Here is a tiny trained network, its code and every weight. The questions are about switching its units off for an input and a class, where a switched-off unit gives its printed mean instead of its output.

import numpy as np


def w(rows, s, z=0):
    codes = np.array(rows[::2]) - 128.0
    scale = np.full(codes.shape[1], s)
    scale[-1] = z or s
    return codes * scale


def f(y):
    return np.maximum(y, 0)


def log_softmax(a):
    a = a - a.max(-1, keepdims=True)
    return a - np.log(np.exp(a).sum(-1, keepdims=True))


def net(x, mask):
    res = np.array(x, float).reshape(1, 8) / 4 @ E
    y = f(res @ A[0][:, :-1].T + A[0][:, -1])
    res = res + np.where(mask, y, B[0][:, -1]) @ B[0][:, :-1]
    return log_softmax(res[-1] @ U[:, :-1].T + U[:, -1])


A, B = {}, {}
E = w([
[92,45,170,127,119,141,183],'x0',
[213,180,254,130,136,151,178],'x1',
[147,118,116,178,166,196,43],'x2',
[108,177,218,138,148,116,49],'x3',
[163,154,103,144,69,143,154],'x4',
[180,137,134,76,112,218,93],'x5',
[224,102,156,148,46,75,145],'x6',
[125,48,127,102,57,239,174],'x7',
],0.0086)
A[0] = w([
[158,154,177,124,153,159,117,87],'n0',
[175,192,116,71,90,119,135,168],'n1',
[130,125,113,148,136,74,249,248],'n2',
[180,58,70,103,89,144,135,192],'n3',
[156,140,107,109,116,70,95,120],'n4',
[159,96,147,147,47,162,185,224],'n5',
[170,176,92,177,118,123,85,164],'n6',
[163,154,185,117,140,173,97,122],'n7',
[108,96,143,161,174,89,148,148],'n8',
[172,145,105,49,75,185,153,159],'n9',
[181,177,85,180,104,102,88,170],'n10',
[80,174,174,158,136,120,112,117],'n11',
[141,83,164,127,83,149,163,124],'n12',
[161,137,190,144,153,159,105,113],'n13',
[131,84,148,103,92,83,103,138],'n14',
[137,136,193,175,154,134,191,210],'n15',
[110,152,120,89,132,187,81,252],'n16',
[167,163,97,186,106,109,101,198],'n17',
[112,98,178,108,75,152,154,67],'n18',
[155,148,166,128,143,166,124,195],'n19',
],0.012,0.0023)
B[0] = w([
[156,184,238,203,154,120,147,188],'n0',
[72,113,84,179,224,208,67,201],'n1',
[212,206,156,130,79,126,197,233],'n2',
[119,18,32,80,115,167,108,219],'n3',
[121,137,144,173,100,69,135,172],'n4',
[171,35,38,19,116,187,105,245],'n5',
[68,82,125,186,81,4,90,193],'n6',
[134,215,205,190,142,139,221,204],'n7',
[137,166,129,154,167,179,174,179],'n8',
[156,114,79,81,149,210,147,224],'n9',
[32,95,170,98,56,7,79,203],'n10',
[197,92,85,48,109,123,126,181],'n11',
[85,107,63,67,116,110,66,204],'n12',
[160,215,163,147,185,164,204,194],'n13',
[81,196,237,182,135,53,158,165],'n14',
[178,143,134,111,80,164,144,210],'n15',
[122,205,122,157,199,147,164,198],'n16',
[104,121,130,130,56,38,82,190],'n17',
[131,61,127,69,139,124,115,193],'n18',
[184,155,152,159,154,153,255,190],'n19',
],0.0071,0.012)
U = w([
[209,74,34,49,2,160,148,111],'0',
[50,50,110,159,80,83,35,45],'1',
[181,206,245,198,91,111,185,102],'2',
[139,107,59,163,192,229,113,253],'3',
],0.01,0.0017)

Each question gives the input, the list of numbers given to net, and the class t.
The units are the neurons (one row each of A and B). Each row of codes is followed by its name. A weight is (code - 128) times the scale printed after its matrix; where a second scale follows, it is the last column's (A, B and U).
mask holds one flag per neuron, in row order. A switched-off neuron (its flag False) gives its mean, the last column of its row in B, instead of its output. The means were averaged over made-up inputs and are rounded, as every weight is.
A unit's drop is (log p(t) with every unit on - log p(t) with that unit switched off) / (log p(t) with every unit on - log p(t) with every unit switched off).
The circuit of an input: a set's keep is (log p(t) with only the set's units on - log p(t) with every unit switched off) / (log p(t) with every unit on - log p(t) with every unit switched off). Starting from the 12 units with the biggest drops (on a tie, the unit counted first), units are removed one at a time, each time the one whose removal leaves the highest keep (on an exact tie, the one counted first), for as long as the keep stays at least 0.8.
units of the circuit, in order: the units of the circuit, biggest drop first
unit that matters most: the unit with the biggest drop
top k neurons: the k neurons with the biggest drops, biggest first
drop when u is switched off: that unit's drop, to one decimal
input [-7,-3,-8,7,4,-7,1,1], class 1: units of the circuit, in order => (n19, n10)
input [-5,1,5,-3,3,2,-5,0], class 2: units of the circuit, in order => (n5, n3)
input [4,2,1,6,-6,7,-2,6], class 2: unit that matters most => n7
input [8,-4,-4,5,8,-1,-6,-8], class 2: top 2 neurons => (n5, n3)
input [3,-1,4,-7,-8,1,2,-7], class 1: units of the circuit, in order => (n19, n9)
input [-2,-5,4,-5,5,8,-7,7], class 3: top 2 neurons => (n16, n2)
input [-7,5,4,-4,-5,1,6,2], class 2: top 3 neurons => (n7, n0, n13)
input [8,-8,-4,-2,6,-5,2,-6], class 2: top 2 neurons => (n2, n5)
input [1,-1,1,7,7,-8,7,-2], class 1: top 2 neurons => (n10, n7)
input [0,0,5,7,8,3,8,2], class 2: top 2 neurons => (n7, n13)
input [3,-2,-4,-2,-7,-7,-5,-5], class 2: top 2 neurons => (n5, n2)
input [-8,1,1,2,3,4,0,5], class 3: drop when n9 is switched off => 0.2
input [3,-5,-8,6,2,-6,-7,-4], class 2: drop when n5 is switched off => 0.6
input [-6,4,7,1,-1,6,-5,-2], class 2: drop when n6 is switched off => 0.0
input [-6,-4,-6,2,2,-7,8,3], class 1: drop when n9 is switched off => 0.1
input [0,-4,-3,-6,5,5,-7,-5], class 3: unit that matters most => n5
